Here is a tiny trained network, its code and every weight. The questions are about switching its units off for an input and a target symbol, where a switched-off unit gives its printed mean instead of its output.

import numpy as np


def w(rows, s, z=0):
    codes = np.array(rows[::2]) - 128.0
    scale = np.full(codes.shape[1], s)
    scale[-1] = z or s
    return codes * scale


def f(y):
    return y / 2 * (1 + np.tanh(0.7978845608 * (y + 0.044715 * y**3)))


def softmax(a):
    e = np.exp(a - a.max(-1, keepdims=True))
    return e / e.sum(-1, keepdims=True)


def log_softmax(a):
    a = a - a.max(-1, keepdims=True)
    return a - np.log(np.exp(a).sum(-1, keepdims=True))


def net(x, mask):
    ids = ['ΓΔΛΠΣβεζηθμξτφω'.index(c) for c in x.split()]
    T = len(ids)
    res = E[ids] + P[:T]
    q, k, v = (res @ M[0].T for M in (Q, K, V))
    z = softmax(np.where(np.tri(T) > 0, q @ k.T / 2**0.5, -1e9)) @ v
    res = res + np.where(mask[0], z, O[0][:, -1]) @ O[0][:, :-1]
    y = f(res @ A[0][:, :-1].T + A[0][:, -1])
    res = res + np.where(mask[1:13], y, B[0][:, -1]) @ B[0][:, :-1]
    return log_softmax(res[-1] @ U[:, :-1].T + U[:, -1])


Q, K, V, O, A, B = {}, {}, {}, {}, {}, {}
E = w([
[93,166,124,148,150],'Γ',
[131,144,38,138,139],'Δ',
[44,128,141,138,115],'Λ',
[41,132,141,145,115],'Π',
[68,131,121,154,124],'Σ',
[110,149,94,148,124],'β',
[97,141,111,148,116],'ε',
[108,164,89,157,149],'ζ',
[69,213,174,174,217],'η',
[131,156,93,144,139],'θ',
[69,159,156,176,141],'μ',
[136,207,170,156,192],'ξ',
[182,79,110,140,24],'τ',
[146,91,164,155,32],'φ',
[245,188,96,146,154],'ω',
],0.011)
P = w([
[86,70,82,71,171],'0',
[156,187,57,41,151],'1',
[82,220,63,175,65],'2',
[188,211,116,33,121],'3',
[119,94,114,214,144],'4',
[137,12,127,152,216],'5',
[153,187,134,183,32],'6',
[221,106,191,112,71],'7',
[153,117,136,250,114],'8',
],0.011)
Q[0] = w([
[112,215,100,183,70],'H0',
[133,102,116,250,139],'H0',
],0.022)
K[0] = w([
[255,40,229,237,164],'H0',
[201,226,195,212,23],'H0',
],0.014)
V[0] = w([
[111,51,69,126,54],'H0',
[4,81,229,119,80],'H0',
],0.026)
O[0] = w([
[234,121,111,186,191,28],'H0',
[69,34,6,144,113,2],'H0',
],0.015,0.008)
A[0] = w([
[127,193,135,210,74,91],'N0',
[166,22,122,112,230,95],'N1',
[45,154,149,210,240,114],'N2',
[123,10,133,44,145,111],'N3',
[108,218,37,144,145,181],'N4',
[122,116,72,198,125,147],'N5',
[51,65,143,205,119,20],'N6',
[141,136,112,173,174,69],'N7',
[152,85,114,188,113,5],'N8',
[129,117,114,106,211,162],'N9',
[53,154,88,174,142,106],'N10',
[143,52,132,157,177,21],'N11',
],0.013,0.011)
B[0] = w([
[127,97,60,168,177,254],'N0',
[128,121,15,59,94,213],'N1',
[154,108,109,104,87,181],'N2',
[94,177,157,159,179,161],'N3',
[156,87,160,108,62,220],'N4',
[81,105,147,119,204,213],'N5',
[185,95,167,66,70,156],'N6',
[77,254,97,145,110,178],'N7',
[213,173,212,159,64,161],'N8',
[161,89,172,204,192,188],'N9',
[109,190,133,163,188,194],'N10',
[108,109,216,211,105,166],'N11',
],0.021,0.012)
U = w([
[79,75,88,67,250,83],'Γ',
[141,159,86,49,199,46],'Δ',
[76,63,180,210,157,42],'Λ',
[78,59,176,206,153,77],'Π',
[122,75,178,179,142,93],'Σ',
[111,71,52,119,152,202],'β',
[78,52,104,188,165,153],'ε',
[126,57,98,173,113,216],'ζ',
[117,130,177,96,82,213],'η',
[146,99,89,111,141,223],'θ',
[123,11,172,89,166,253],'μ',
[2,158,96,176,153,107],'ξ',
[109,138,93,182,118,9],'τ',
[147,75,196,200,80,171],'φ',
[112,124,164,181,192,46],'ω',
],0.0066,0.006)

Each question gives the input, a string of symbols that net reads in full, and the target symbol t.
The units are the heads (2 rows each of Q, K, V and O) and the neurons (one row each of A and B). Each row of codes is followed by its name. A weight is (code - 128) times the scale printed after its matrix; where a second scale follows, it is the last column's (O, A, B and U).
mask holds one flag per unit, heads first, then neurons. A switched-off unit (its flag False) gives its mean, the last column of its rows in O or B, instead of its output. The means were averaged over made-up inputs and are rounded, as every weight is.
A unit's drop is (log p(t) with every unit on - log p(t) with that unit switched off) / (log p(t) with every unit on - log p(t) with every unit switched off).
The circuit of an input: a set's keep is (log p(t) with only the set's units on - log p(t) with every unit switched off) / (log p(t) with every unit on - log p(t) with every unit switched off). Starting from the 12 units with the biggest drops (on a tie, the unit counted first), units are removed one at a time, each time the one whose removal leaves the highest keep (on an exact tie, the one counted first), for as long as the keep stays at least 0.8.
units of the circuit, in order: the units of the circuit, biggest drop first
most important unit: the unit with the biggest drop
k most important neurons: the k neurons with the biggest drops, biggest first
input Δ Δ ω ξ Λ, target ω: units of the circuit, in order => (H0 N0)
input τ ξ η, target τ: 2 most important neurons => (N7 N1)
input ξ ω ξ Γ φ ξ ξ β Π, target ξ: 2 most important neurons => (N4 N10)
input ε ξ θ τ Γ τ Π φ ζ, target φ: most important unit => N8
input ξ β ξ ξ ξ β, target η: units of the circuit, in order => (H0 N0)
input ζ ε ζ ζ Γ ξ, target φ: 4 most important neurons => (N1 N5 N2 N0)
input β ξ ε Δ Π Π, target β: units of the circuit, in order => (N1 H0)
input ζ ζ μ, target μ: 2 most important neurons => (N6 N4)
input Γ ω Γ Γ, target μ: units of the circuit, in order => (H0 N7 N4 N0)
input ξ Γ ξ η, target η: units of the circuit, in order => (N0 H0)
input ζ ε ξ ξ Δ, target ξ: units of the circuit, in order => (H0 N4)
input ζ ε μ ξ ξ Δ, target Γ: units of the circuit, in order => (H0 N5)
input ξ Γ ε ω ξ, target ω: units of the circuit, in order => (N0 H0)
input ξ μ ζ ξ Γ, target ξ: units of the circuit, in order => (H0 N0)
input η Δ ξ η ε η μ, target μ: units of the circuit, in order => (N6 H0 N5)
input η Δ Γ Δ, target ξ: units of the circuit, in order => (H0 N3)
input Γ Λ Γ Δ ξ ε ζ, target ξ: units of the circuit, in order => (H0 N6)
input Π μ μ Δ φ ξ Λ, target φ: most important unit => N8
input ξ ξ ξ ζ Λ ξ ζ Γ η, target η: units of the circuit, in order => (N6 H0)
input ξ Δ ζ ξ θ ξ τ, target τ: 2 most important neurons => (N7 N8)
input ξ ω Γ, target ω: 3 most important neurons => (N0 N1 N7)
input η Γ β ε ξ μ ξ Δ, target η: most important unit => N0
input η ξ η ζ, target ξ: 2 most important neurons => (N10 N3)
input η η ξ ξ η Δ ξ ω Π, target ω: 3 most important neurons => (N0 N1 N4)
input τ η τ φ, target τ: 3 most important neurons => (N1 N7 N11)
input Γ Δ Γ ξ Γ ξ, target μ: 2 most important neurons => (N7 N0)
